Below are the code and all the weights of a small trained network. Each question names an input and a class and asks about switching units off, where a switched-off unit gives its printed mean instead of its output.

import numpy as np


def w(rows, s, z=0):
    codes = np.array(rows[::2]) - 128.0
    scale = np.full(codes.shape[1], s)
    scale[-1] = z or s
    return codes * scale


def f(y):
    return np.maximum(y, 0)


def log_softmax(a):
    a = a - a.max(-1, keepdims=True)
    return a - np.log(np.exp(a).sum(-1, keepdims=True))


def net(x, mask):
    res = np.array(x, float).reshape(1, 4) / 4 @ E
    y = f(res @ A[0][:, :-1].T + A[0][:, -1])
    res = res + np.where(mask, y, B[0][:, -1]) @ B[0][:, :-1]
    return log_softmax(res[-1] @ U[:, :-1].T + U[:, -1])


A, B = {}, {}
E = w([
[85,155,129,157,112,241,162],'x0',
[207,157,14,76,107,156,172],'x1',
[96,2,90,74,188,182,96],'x2',
[198,109,110,208,117,162,42],'x3',
],0.009)
A[0] = w([
[159,101,127,117,129,2,97,2],'neuron 1',
[154,129,143,128,135,45,115,248],'neuron 2',
[142,251,191,196,101,68,142,44],'neuron 3',
[42,157,176,49,129,71,202,43],'neuron 4',
[188,121,151,221,121,141,36,54],'neuron 5',
[89,115,217,182,140,102,84,36],'neuron 6',
[69,186,163,183,115,252,161,93],'neuron 7',
[92,25,130,104,141,143,95,32],'neuron 8',
[191,175,50,95,115,124,159,53],'neuron 9',
[63,128,232,157,114,94,117,120],'neuron 10',
],0.02,0.0089)
B[0] = w([
[254,134,174,56,133,37,165,191],'neuron 1',
[41,215,199,122,93,148,75,221],'neuron 2',
[114,13,117,73,156,152,130,254],'neuron 3',
[193,71,137,224,135,128,106,221],'neuron 4',
[164,85,143,232,131,133,112,238],'neuron 5',
[155,181,43,96,130,130,177,215],'neuron 6',
[138,194,208,83,109,78,103,232],'neuron 7',
[113,59,122,67,145,170,132,208],'neuron 8',
[117,187,46,121,137,171,165,218],'neuron 9',
[94,200,70,132,122,158,150,234],'neuron 10',
],0.029,0.018)
U = w([
[137,185,49,89,147,165,140,117],'0',
[97,43,136,20,188,174,85,138],'1',
[168,172,196,52,121,92,86,107],'2',
[188,102,124,210,148,136,78,154],'3',
[34,160,150,120,106,135,65,250],'4',
[77,96,101,137,124,10,121,105],'5',
[44,81,126,142,114,43,149,103],'6',
[75,95,101,156,134,1,143,105],'7',
],0.0084,0.023)

Each question gives the input, the list of numbers given to net, and the class t.
The units are the neurons (one row each of A and B). Each row of codes is followed by its name. A weight is (code - 128) times the scale printed after its matrix; where a second scale follows, it is the last column's (A, B and U).
mask holds one flag per neuron, in row order. A switched-off neuron (its flag False) gives its mean, the last column of its row in B, instead of its output. The means were averaged over made-up inputs and are rounded, as every weight is.
A unit's drop is (log p(t) with every unit on - log p(t) with that unit switched off) / (log p(t) with every unit on - log p(t) with every unit switched off).
The circuit of an input: a set's keep is (log p(t) with only the set's units on - log p(t) with every unit switched off) / (log p(t) with every unit on - log p(t) with every unit switched off). Starting from all 10 units, units are removed one at a time, each time the one whose removal leaves the highest keep (on an exact tie, the one counted first), for as long as the keep stays at least 0.8.
units of the circuit, in order: the units of the circuit, biggest drop first
k most important neurons: the k neurons with the biggest drops, biggest first
drop of u: that unit's drop, to one decimal
input [1,-3,-3,2], class 4: units of the circuit, in order	neuron 1
input [-2,3,-6,-5], class 1: 2 most important neurons	neuron 3; neuron 5
input [-3,-1,-8,8], class 1: 2 most important neurons	neuron 3; neuron 4
input [1,-4,4,-3], class 0: 3 most important neurons	neuron 3; neuron 5; neuron 10
input [4,-1,4,7], class 3: 2 most important neurons	neuron 5; neuron 3
input [-8,1,7,4], class 2: 3 most important neurons	neuron 1; neuron 3; neuron 2
input [6,-7,4,-1], class 0: 2 most important neurons	neuron 10; neuron 6
input [1,3,4,-5], class 3: 3 most important neurons	neuron 3; neuron 4; neuron 2
input [5,-1,1,7], class 3: 2 most important neurons	neuron 5; neuron 2
input [-6,3,-5,-3], class 2: 3 most important neurons	neuron 1; neuron 2; neuron 8
input [5,-2,2,1], class 2: 3 most important neurons	neuron 7; neuron 2; neuron 3
input [4,5,-7,-8], class 3: 2 most important neurons	neuron 4; neuron 8
input [3,-7,-1,-1], class 0: drop of neuron 6	1.0
input [1,-1,-3,-8], class 3: units of the circuit, in order	neuron 4
input [2,5,-7,4], class 1: drop of neuron 3	1.7
input [7,-8,-1,0], class 0: drop of neuron 10	7.6
